Below is a small trained network, with its code and all its weights. Each question gives an input and a class and asks what happens when units are switched off, that is, made to give their printed mean instead of their output.

import numpy as np


def w(rows, s, z=0):
    codes = np.array(rows[::2]) - 128.0
    scale = np.full(codes.shape[1], s)
    scale[-1] = z or s
    return codes * scale


def f(y):
    return np.maximum(y, 0)


def log_softmax(a):
    a = a - a.max(-1, keepdims=True)
    return a - np.log(np.exp(a).sum(-1, keepdims=True))


def net(x, mask):
    res = np.array(x, float).reshape(1, 6) / 4 @ E
    y = f(res @ A[0][:, :-1].T + A[0][:, -1])
    res = res + np.where(mask, y, B[0][:, -1]) @ B[0][:, :-1]
    return log_softmax(res[-1] @ U[:, :-1].T + U[:, -1])


A, B = {}, {}
E = w([
[201,72,197,138,127,179,255,242,108],'x0',
[169,187,88,68,4,102,171,169,237],'x1',
[140,78,125,129,109,139,80,153,137],'x2',
[154,134,127,133,158,164,95,148,149],'x3',
[138,148,144,126,130,124,118,126,126],'x4',
[164,75,116,150,120,82,135,108,135],'x5',
],0.0098)
A[0] = w([
[64,164,76,161,103,125,123,103,127,157],'neuron 0',
[62,141,143,97,120,110,131,162,110,168],'neuron 1',
[93,131,111,100,132,82,183,73,159,190],'neuron 2',
[154,161,97,72,62,111,185,181,208,126],'neuron 3',
[88,161,96,106,114,136,82,119,203,182],'neuron 4',
[93,171,145,115,131,132,129,165,133,135],'neuron 5',
[90,121,107,185,115,89,104,143,145,129],'neuron 6',
[124,97,132,155,144,139,102,118,31,215],'neuron 7',
[157,98,220,156,127,142,212,231,112,134],'neuron 8',
[146,95,166,113,133,142,195,200,98,153],'neuron 9',
[132,170,97,162,205,124,96,77,117,211],'neuron 10',
[141,109,128,160,199,125,117,109,43,254],'neuron 11',
[178,184,88,61,31,113,152,151,250,142],'neuron 12',
[95,135,79,124,130,120,88,83,148,205],'neuron 13',
[94,111,135,133,155,139,81,68,119,206],'neuron 14',
],0.011,0.0073)
B[0] = w([
[133,129,103,116,107,110,79,126,139,182],'neuron 0',
[139,149,124,142,136,107,119,166,127,157],'neuron 1',
[134,135,127,152,122,131,82,149,149,175],'neuron 2',
[152,96,155,136,130,153,135,144,186,227],'neuron 3',
[178,139,124,115,127,57,89,135,133,202],'neuron 4',
[161,147,129,128,136,134,118,126,132,149],'neuron 5',
[117,113,93,136,87,138,110,135,131,154],'neuron 6',
[116,112,155,147,126,130,97,164,55,213],'neuron 7',
[149,116,200,150,159,183,189,173,117,251],'neuron 8',
[138,152,176,178,195,194,176,163,118,219],'neuron 9',
[103,174,102,124,88,145,84,145,113,208],'neuron 10',
[132,185,151,149,127,154,86,168,77,235],'neuron 11',
[174,71,97,103,115,99,163,134,254,255],'neuron 12',
[112,138,108,100,59,105,83,126,128,207],'neuron 13',
[113,128,108,124,77,139,90,135,93,207],'neuron 14',
],0.013,0.017)
U = w([
[94,163,99,155,62,128,44,138,52,255],'0',
[90,130,109,114,142,134,165,99,121,48],'1',
[145,151,163,220,254,157,132,152,12,201],'2',
[90,98,91,92,175,103,128,99,144,59],'3',
[140,114,88,137,164,139,139,72,127,36],'4',
[166,132,28,107,108,37,75,117,218,218],'5',
[97,121,59,107,147,115,170,87,138,40],'6',
[180,104,166,165,154,155,211,152,214,92],'7',
],0.0097,0.0034)

Each question gives the input, the list of numbers given to net, and the class t.
The units are the neurons (one row each of A and B). Each row of codes is followed by its name. A weight is (code - 128) times the scale printed after its matrix; where a second scale follows, it is the last column's (A, B and U).
mask holds one flag per neuron, in row order. A switched-off neuron (its flag False) gives its mean, the last column of its row in B, instead of its output. The means were averaged over made-up inputs and are rounded, as every weight is.
A unit's drop is (log p(t) with every unit on - log p(t) with that unit switched off) / (log p(t) with every unit on - log p(t) with every unit switched off).
The circuit of an input: a set's keep is (log p(t) with only the set's units on - log p(t) with every unit switched off) / (log p(t) with every unit on - log p(t) with every unit switched off). Starting from the 12 units with the biggest drops (on a tie, the unit counted first), units are removed one at a time, each time the one whose removal leaves the highest keep (on an exact tie, the one counted first), for as long as the keep stays at least 0.8.
units of the circuit, in order: the units of the circuit, biggest drop first
k most important neurons: the k neurons with the biggest drops, biggest first
drop of u: that unit's drop, to one decimal
input [2,0,1,-2,-7,5], class 2: units of the circuit, in order -> [neuron 12]
input [8,0,4,-3,7,-5], class 2: 2 most important neurons -> [neuron 12; neuron 9]
input [-1,-1,1,5,6,0], class 0: units of the circuit, in order -> [neuron 12; neuron 8]
input [-7,1,-6,-2,1,0], class 5: 4 most important neurons -> [neuron 7; neuron 11; neuron 4; neuron 8]
input [0,-7,-3,-2,2,-3], class 0: 2 most important neurons -> [neuron 8; neuron 9]
input [0,-7,1,-7,6,6], class 0: 2 most important neurons -> [neuron 8; neuron 9]
input [0,-4,6,6,-2,-2], class 0: 2 most important neurons -> [neuron 8; neuron 9]
input [0,4,-2,7,4,8], class 5: 2 most important neurons -> [neuron 8; neuron 9]
input [-1,8,4,3,5,-2], class 5: drop of neuron 8 -> 0.2
input [-8,2,4,4,-6,-6], class 5: drop of neuron 10 -> 0.0
input [2,-1,7,2,-6,-8], class 2: drop of neuron 12 -> 0.8
